Here is a tiny trained network, its code and every weight. The questions are about switching its units off for an input and a class, where a switched-off unit gives its printed mean instead of its output.

import numpy as np


def w(rows, s, z=0):
    codes = np.array(rows[::2]) - 128.0
    scale = np.full(codes.shape[1], s)
    scale[-1] = z or s
    return codes * scale


def f(y):
    return y / 2 * (1 + np.tanh(0.7978845608 * (y + 0.044715 * y**3)))


def log_softmax(a):
    a = a - a.max(-1, keepdims=True)
    return a - np.log(np.exp(a).sum(-1, keepdims=True))


def net(x, mask):
    res = np.array(x, float).reshape(1, 2) / 4 @ E
    y = f(res @ A[0][:, :-1].T + A[0][:, -1])
    res = res + np.where(mask, y, B[0][:, -1]) @ B[0][:, :-1]
    return log_softmax(res[-1] @ U[:, :-1].T + U[:, -1])


A, B = {}, {}
E = w([
[99,68,6,127,37],'x0',
[159,92,128,195,164],'x1',
],0.019)
A[0] = w([
[118,161,109,44,113,111],'n1',
[148,93,189,185,195,157],'n2',
[173,164,129,136,163,217],'n3',
[101,187,137,77,90,240],'n4',
[133,206,198,88,176,6],'n5',
[129,62,4,173,63,210],'n6',
[223,89,120,198,193,159],'n7',
],0.016,0.0025)
B[0] = w([
[81,126,195,195,98,165],'n1',
[105,194,138,158,223,187],'n2',
[135,144,127,139,191,158],'n3',
[89,122,167,129,4,168],'n4',
[183,56,30,82,85,197],'n5',
[194,15,98,74,22,255],'n6',
[57,180,195,143,94,183],'n7',
],0.017,0.036)
U = w([
[14,180,135,172,49,252],'0',
[134,200,30,116,146,25],'1',
[54,232,147,236,197,68],'2',
[226,1,23,86,85,177],'3',
],0.009,0.0033)

Each question gives the input, the list of numbers given to net, and the class t.
The units are the neurons (one row each of A and B). Each row of codes is followed by its name. A weight is (code - 128) times the scale printed after its matrix; where a second scale follows, it is the last column's (A, B and U).
mask holds one flag per neuron, in row order. A switched-off neuron (its flag False) gives its mean, the last column of its row in B, instead of its output. The means were averaged over made-up inputs and are rounded, as every weight is.
A unit's drop is (log p(t) with every unit on - log p(t) with that unit switched off) / (log p(t) with every unit on - log p(t) with every unit switched off).
most important unit: the unit with the biggest drop
top k neurons: the k neurons with the biggest drops, biggest first
drop when u is switched off: that unit's drop, to one decimal
input [-3,2], class 2: most important unit	n6
input [1,5], class 0: top 3 neurons	(n5, n7, n6)
input [-5,1], class 1: top 4 neurons	(n6, n5, n1, n2)
input [-8,2], class 2: top 3 neurons	(n6, n2, n7)
input [2,-5], class 0: top 2 neurons	(n5, n6)
input [-2,-8], class 0: top 3 neurons	(n6, n1, n4)
input [-4,0], class 1: top 3 neurons	(n6, n5, n2)
input [-1,-6], class 0: drop when n6 is switched off	1.3
input [1,-6], class 0: drop when n6 is switched off	0.2
input [0,-4], class 0: drop when n6 is switched off	0.9
input [-3,5], class 2: drop when n4 is switched off	0.0
input [0,2], class 2: top 3 neurons	(n6, n5, n4)
